q831-q981: [ 13  28 -15   7   6  -6  -1 -13  -1 -15 -14   9  20   4  12  12  -4  11
  10  -7   9   9 -13   8 -10  -3  18  -6 -15]
q175-q202: [ 32 -36  -6  25   4  45 -10 -29  14   1  -9  10   6  -1  -9  10   1  -3
  -9  -4   5 -23   2   1  -6  -9  -8   0  10]
q125-q994: [-13   8  36 -51  -3 -47 -21   5  31  27  13 -18 -47 -20 -16  20   8  22
 -26 -38 -31  -2  29  -2  -2 -15 -14   2  12]
q914-q759: [ 18  14 -20  17 -24 -19   8  24 -20  26  11 -30  10  -3   0 -31  15 -14
 -33 -47  -6  13  28  -7 -14  -6 -19 -19  -5]
q831-q981: [ -1  41 -50  30   3   4  11   4 -28 -13  -2   2  64  37  11  -9   2  15
  25   1  30  21 -29   6 -32   7  39   6 -17]
q253-q677: [-55   8 -25  10  11  10 -26 -18 -18   2 -10  20 -23  35   3 -11  20   0
  20  58  33 -24 -60 -42  39 -14  -9  -3  74]
q175-q202: [ 13 -20  -1   3 -33  -2 -12  13 -18  40   1 -33 -19 -15 -20  -6  17  -3
 -42 -65  -8  12  23 -19   8 -12 -31 -12  26]
q831-q981: [-18 -21  31 -25 -15 -21  -5  29  10  39  35 -28 -13  -4 -30 -13  21  12
 -22 -14 -14  -3  21  -4  -7   5  -5  15   0]
q831-q981: [ -8  13 -23   8   6   1  -1   1  -8   2   5  -2  30  23  -2   2   2  13
  13   2  17   1 -17   0 -24   2  23  13  -2]
q175-q202: [ 17  15  42 -13 -12 -31 -11  23  12  21  34 -34  21 -24 -27   2  27  27
 -14 -37  -3  37  16  11 -17  13   8   1 -43]
q427-q162: [ 41  -6  -2  41   9  10 -11 -27  -1  -3   1   9  19 -27  -8  -3   7 -28
   3  13  20  -7 -10  -5 -12   7  -7 -22 -17]
q253-q677: [ 14  -3  -3  11   8  43 -16 -28  17 -19 -14  18 -12   5   0  12   2  14
  -3 -11  -8   9   9   1  11 -17 -19  -8  32]
q253-q677: [ 30  -9  11   7 -14  -4  -2   4 -10   6 -10 -19   1 -28   4   6   0 -14
 -16 -30   4  10   5  -3  13   1 -16 -14 -20]
q831-q981: [ -5 -25   8  19  -1  28   6  -8  12   1  19  24   8  15 -25 -26  14   6
   7  37  -4 -13   3  11  -7   9  15   3   6]
q427-q162: [-27  -7 -12 -32  14  -8  20   5  -1 -13  -7  15 -41  -5  10  16 -46 -23
   9  -1 -35  -2  36   5 -14   4 -10  14  23]
q125-q994: [-30  18 -27  23 -10  17  42  52 -40 -19  18  -9  34  36  23 -59   1 -18
  16  33   5  30   2   2  10  21   0   5  -9]
q175-q202: [ 15 -45 -15  -8 -17   9   5  -2   2  29 -20 -15   7  16   3  17 -10   7
 -24 -30   5 -51  -5   1  -9 -16  15  20  -7]
q831-q981: [  8  23 -21  15 -17 -24  10  13 -22  11  -5 -13  25   9  13 -21  11  -3
  -9 -12  15  -1 -14  -3  -1  -3  12 -13 -21]
q427-q162: [-14   0  21 -39  -3 -20  10  30  11   6   7 -26  10  10   9  15  -6  25
  -2 -13  -6  -1   2  13  -3   3  19  29 -33]
q175-q202: [ 19 -82  19  -9 -39  -8  18 -10 -32  30 -22  11 -54 -66 -42  20 -37 -47
 -18 -39 -27  -5  33   1   3  23  -4 -13   4]
q125-q994: [-49  20  14 -24  -8 -16   8  61  -4  12  34 -39 -13  27  16 -45  25   4
 -16  13 -10  13  12 -16  33  -3 -32  10  14]
q914-q759: [  2   4  16 -17 -10 -19  10 -12   0 -15 -27  21  -8 -12   5  19 -14  14
  11   1  -6   3 -14  18  16   5  31  -6 -24]
q914-q759: [ -3  -2   6 -19 -25   4  -3   3  25  17 -15  -7   0  42   9  -7  26  56
 -31 -23  -8 -30  -7  11  24 -33  18   7   3]
q175-q202: [  4  16   0 -18  10  -2   8   1  21 -18 -17  -2  40  32  30  24  -7  39
  13   7  14 -21 -29  23  -4  -8  44  26 -46]
q253-q677: [-31  28 -24  13  -2  37  -1 -14 -13 -29  -8  37   9  40 -12  -6   7  43
  29   9  -1  46 -13   9   6   1  24   0  44]
q253-q677: [ 10 -34  26  -7 -10  46   1  -1  28  -2   6   3  -7   9 -17   2   7  31
 -15 -19 -25   7  30  20   6  -5  -4  12   7]
q125-q994: [  7   3   4   1  13  -1  -1 -12  15  -8   5  13  -5  -8  -3   3  -6  -6
   5  10  -9  -4  12   7 -14   2  -1  -3  -3]
q125-q994: [ 34 -14  27  22 -22  24  -4  -8  -8 -16 -36  -5  28  -7  23   4  21  13
   0  15  38  -6 -57   1  66  -3  11 -16 -44]
q427-q162: [-14 -22 -10  -2  18  40  14   5  -8 -32 -20   5  -9  10  36  10 -31 -26
  18  34   6 -13 -11  -7  29   1 -21  17  11]
q831-q981: [-36 -17  13 -29  15  -8 -24 -38   7   3 -13  32   0  10 -32  57  -8  41
  45  36  27 -20 -63   0  -9  11  64  33  12]
q427-q162: [  1  32 -37  20  58  26 -35 -13   3 -19  15 -19  19   5  22  26  -8 -26
  22  12  31  10 -12 -34 -30  -8 -45  13  35]
q427-q162: [  8  12  -9  27 -32  -5   9 -20 -28  -7 -23  38 -30 -18 -14 -29   7 -10
  -7 -11 -17  29   9   2  27   0  -3 -51  27]
q914-q759: [ 17 -13 -28   8   2  27   3  22  -4   7  -7 -41  -3  12  40  -9  -8 -31
 -34 -30   0 -22  22 -21  11 -25 -56   5  15]
q914-q759: [-15 -14   9 -11   8   7   0   7   9  -2  -2  -4 -10  10  15  -1  -1  -4
   1  28   5 -26 -13  -7  23  -5  -9  12   4]
q831-q981: [-19 -10 -18 -13  19   0   1  15  14  23  35 -17  21  29 -15   3  -5   8
   2   0  -2 -21  16   2 -58   3  13  40   5]
q914-q759: [  0   9  -6   5  -5 -16   5  11  -9   6   3  -9   0  -3   8 -15   3 -15
  -7   0   2  -3   1  -6   3  -1  -8  -9  -5]
q175-q202: [ -5  20  17  -6  -4 -24 -17  10 -24  -6 -17 -23 -28 -35  24   7   5 -27
  -3  -1  17  21 -25 -32  58  -2 -42 -24   7]
q175-q202: [  3 -49  -5  -3  -5  38  13   2  16  17  18   4   3  17 -32   0 -11  13
 -11 -21 -26 -11  43  19 -42   3  11  28  12]
q427-q162: [-23 -22  15 -35 -17 -76  12  16 -13  44   8  -8 -34 -29 -19  -2 -13 -29
 -10   3 -10 -37   3  -7 -13  14  17   2 -16]
q427-q162: [ 28  15  15  -5  31 -21   1  13   4 -23  -6 -33  29 -31  50  26 -20 -39
  15  23  31 -14 -26  -6   7  10 -15   8 -69]
q831-q981: [-17 -17  -4 -15   2 -25  -7   2  13  39  19  -9   9  20 -20   2  10  13
  -6   8   9 -46 -12  -4 -33  -4  28  24  -1]
q125-q994: [-43  22  22 -58   7 -23 -13  18  40  12  18 -14 -16  36  -2  14  14  62
  -8 -13 -22  -5   9   9  -4 -19  14  33  14]
q125-q994: [  6   6 -51  19  32  13  -3 -43   0 -11  -3  38   8   5 -17  25 -32 -13
  26   0  -3  -4  13   5 -70   4  18   6  30]
q253-q677: [-25  26   8   2   9  24 -12   5  23 -10  28   8 -16  26  -9 -32  29  26
  -4  13 -21  26  24  -2  10 -11 -26  -6  45]
q125-q994: [ 35 -15  22  26   9  16  -8 -24  13 -16 -11  12   2 -26  10  -2   7 -22
   2  33  16 -20 -18  -1  26   1 -14 -21 -23]
q253-q677: [-29   6 -26   2   5  24 -10 -11  -3  -5 -12  14 -13  36   8  -3   5  15
   5  13   6  -9 -18 -15  17 -18  -6   4  52]
q125-q994: [-16  56 -16  10  25  39 -13   9  -2 -43   7  -6  41  36  21   7  10  37
  31   3  18  62 -17   0   3  -1  -4  14  13]
q175-q202: [ 28  12  35  19  22  -4 -33  -5  25   5  31 -24  25 -24  -7  -1  36  -3
  -1  21  28   1 -18 -12  -1   3 -21  -8 -28]
q427-q162: [-27  22 -18 -22  37   3 -13  13   7 -10  10 -23   0  18  26  23 -16  -5
  13   5   8  -1  -2 -18 -13  -9 -25  30  22]
q125-q994: [ 21   4  52 -44   6 -26 -10 -21  55  -4   1  13 -21 -27 -18  40  -6  42
  -7 -29 -37   4  32  36 -19  -4  22   4 -31]
q253-q677: [ -7  40  12 -21  -5 -20 -11 -11  10 -21 -32  10 -38  -2  31   7   6  19
 -10 -10 -12  10  -9  -3  53 -26 -18 -27  17]
q831-q981: [ -8  -6 -31  26  13  53 -15  12  -5   6  22 -25  13  31   2 -18  15  -7
  -9  -5  12   6   9 -26  -7 -13 -44  13  49]
q125-q994: [  0  24  17 -20   0 -19 -17  -1   9   0  -1 -10 -14 -14  -2  19   6  19
  -6 -29  -8  25   6  -2   6  -7  -9  -5   4]
q914-q759: [  1 -34 -21  13 -19 -16  -3  -8 -25  38 -17  -7  10   7  -6  -1   6 -14
  -9   7  34 -55 -44 -20   3  -5  22   2  -2]
q253-q677: [ 11 -58  35  -3  -2   2  -9   9  14  34  21 -26 -10 -24 -17  -4  12 -25
 -20  17   8 -44   0 -14   8   6 -20  10 -14]
q914-q759: [-31  60   8 -13  35 -26  -6  23  25 -17  36 -10   4  19  25 -26  18   3
  12  44  -3   8   3  -5  -2  -3 -19   3  -2]
q914-q759: [ -2 -48   0 -28  19  -3  -3   5  -9  11 -19 -31  10 -12  20  59 -39 -25
  15   9  35 -48 -40 -16  -4   8   9  46 -27]
q427-q162: [-66  31 -26 -18  -1  -7  -9  16 -20  -3 -16  -2 -45  42  35 -22  10   2
  -2  24   4  -9 -27 -38  59 -28 -33  -4  74]
q427-q162: [  0  24  24 -47  -1 -69  18  17  23   5   1  -7 -21 -20  16   7 -18   2
 -13 -17 -34 -13  30  23 -14  -1  14  -1 -46]
q831-q981: [ -4  54 -34  -4  19 -12 -15 -19 -18 -24 -26   4  44  18  15  51 -14  34
  38 -17  35  31 -49   1 -24   0  44  15 -10]
q175-q202: [ 11  17  -3   4 -15 -50   6  -3  -4  23   6   4  19  -6 -17 -12  13   8
  -5  -8   4 -11  -7  11 -28   6  39 -13 -34]
q253-q677: [ 19  19 -23  40  20 -10  -6 -14 -24  -5  14   5  31 -26 -11  -1  -4 -40
  25  17  28  18 -13 -12 -38  23   1 -14 -12]
q253-q677: [ 60 -26  37  26   5  17 -19 -37  10 -11 -10   9   1 -63 -18  28  -1 -22
   2  -5  11  12  -2   4   7  13 -14 -25 -30]
q914-q759: [-19  16  25 -20  14   4  -3   5  26 -18  14   7  -7  11   2  -1   7  24
  10  21 -13  12   6  11   9   0   1  10   0]
q175-q202: [ 18 -15 -12  21 -36 -20  -5  -6 -25  42   1  -4 -22 -25 -36 -21  16 -18
 -34 -48 -10   5  23 -13 -10  -3 -13 -33  24]
q914-q759: [ 17  30  -9  -9   5 -32  16 -20 -14 -38 -52  25  -9 -26  42  29 -39 -20
  19   2   1   1 -19  12  19   1  15 -21 -33]
[-16  13 -21  10 -12  -8   4   2 -21   6   1  11 -22   1  -9 -24   3 -13
  -6  -8 -13  17  15 -10   1  -2 -14 -20  37] | q175-q202
[ 40 -48  40  13 -22  41  -7   0   6   3 -15 -20  18 -16  -1  11  17  12
 -16 -11  19  -5 -20   4  43   0  -5   1 -34] | q125-q994
[-11   7  -4  -7  19  -3  20 -14   5 -34 -17  36   7   8  19  12 -28  -3
  35  48   2 -15 -20  19  -2  12  34   9 -22] | q175-q202
[ 31  -8  -5  23  16   8  16 -37  41 -13   2  48  13   9  -3 -17  -5  -2
   3  38 -17 -48  17  34 -37  -3  30 -10 -27] | q831-q981
[-40  56 -10   0  16  -6   9  14  -1 -28  28  21  -2  22  -1 -32   6  11
  25  28 -19  49  19   7 -11  11  -1  -6  24] | q175-q202
[-33 -12 -28  11  -9 -15   2  14 -86   6 -12  -9 -23 -41 -11  12 -31 -66
  29   2  29  42 -27 -45  15  34 -22  -8  38] | q427-q162
[-27 -42   4  -5  20  -2  27  -5   2  -2  24  39 -24 -15 -28 -11 -35 -43
  29  62 -22 -25  24  11 -37  34  15  15   5] | q175-q202
[ 47 -21   0  25  43  16 -10 -24  23  -9  12  -5  31 -29   8  23 -17 -43
  13  28  23 -34  -3  -1 -41  10 -12   9 -39] | q427-q162
[-27  24 -16 -12 -26 -78  16  24 -27  40  16  -6  -8  -1 -18 -32   8  -9
 -12 -12  -9  -5   6  -4 -25   8  26 -13  -6] | q175-q202
[-33  26 -41 -10  -2  -1  -5   1 -20   3 -13   0  17  44   3  17  -3  36
  14 -18  15  10 -27  -6 -13 -10  30  21  29] | q125-q994
[  1 -15 -23  -9  -1  -9  -8 -19  -5  23  -6   6 -12  -5 -25  28 -18   2
  -5 -38  -9  -8  14  -2 -41  -4  12   9  25] | q125-q994
[-27  -6  -2   2  -6  15  -9  13 -19  10  13 -11  12  17 -18  -2  14  16
  11   5  18  20 -21 -13   5   9   6  16  21] | q831-q981
[ 32   8  -8  47   6  29 -25 -18  -8  -1   9  -7  40  -7 -15  -1  26   0
   6  -3  34  22 -22 -12 -10   3  -7 -13  -1] | q427-q162
[ 14  -5 -26  20 -11  33  -6 -12   7   6 -16   2  -3  29  11 -16  15  11
 -27 -21  -3 -20   6  -6  12 -31 -18 -11  32] | q914-q759
[-27  62  22 -26  -8 -41   8  27   1 -23  -4  -5   1  14  31 -17  17  32
   8  14  -3  29 -19   9  43  -3  13 -11 -25] | q125-q994
[ 14  12 -22 -18  15   9  -5  -2  16 -13 -33 -21   7  22  53  33 -19   9
 -12 -26   7 -31  -9  -3   7 -32 -12  17  -7] | q914-q759
[-15 -25 -13   4   7  44   4   7 -21 -12  -1  -3   8   8  -4  17 -20  -6
  20   1   9  21  -4  -7  -2  13  -5  25  21] | q427-q162
[-24  16  -3  21   3   6  -8 -30  13 -11  -4  48 -15  29  -5 -35  29  15
  12  65   5 -25 -31  -3  29 -11  14 -24  34] | q914-q759
[  9  15 -27  16  39  17 -15 -18   1 -18   6   2   2 -11   9  20 -20 -32
  17   5   8   9   9 -15 -30   1 -30   2  23] | q427-q162
[-18  -1  -9 -47 -44 -57   0  14 -28  47 -18 -21 -27  -8 -28  32 -11  30
 -26 -92 -20  17  14  -1 -17  -7  28   7  15] | q125-q994
[-60  25 -29 -16 -26  17  24  49 -18   4  17  -9  10  74  -1 -41  16  52
  -6 -21 -22  37  20   8   2  -8  15  23  40] | q253-q677
[-17 -11   5  -1 -14  -6  -3  -6   5  15  -6  12  -6  23  -4 -18  22  17
  -5  29   9 -37 -29  -4  24 -10  19  -2   8] | q914-q759
[  3 -33   5 -23  -4  38 -15   7  30  22   2 -31  12  36  -4  26  10  49
 -25 -42  -2 -22   7   4  -7 -25   2  41  10] | q914-q759
[-16 -13  -1 -20   3 -38   3 -19  37  29   8  28 -51   8 -11 -22   1  -8
 -24  22 -35 -71  28   3 -18 -21   2  -9  26] | q427-q162
[ -2 -17 -11 -31   3 -57   8  -7   4  25 -24  -4 -27 -13  22  22 -30 -31
 -12   3  -1 -74 -10  -7 -10 -11  11   7 -18] | q831-q981
[-46  17   0 -14  37  43  -1  24  15 -36  26  -4  -9  32  21  -9  -6   3
  23  39 -11  27  15  -8  12   1 -37  27  40] | q175-q202
[ -7 -12   1 -11 -23  22   7  18  -9   4 -12 -15  29  31  -1  11   6  46
  -1 -25  10  12 -18  12  12  -1  32  25 -14] | q125-q994
[  3   7 -13  -1   3 -38   0   2 -21  15  -1 -13  19 -15   0  15 -10 -19
  11  -1  24 -10 -24  -9 -24  12  20   5 -26] | q914-q759
[-20 -19  43 -13  -9 -10  17  20  -7  -7  15   8 -25 -27 -14 -18  -3 -17
  12  35 -15  18   9   6  27  28  -2  -4 -14] | q914-q759
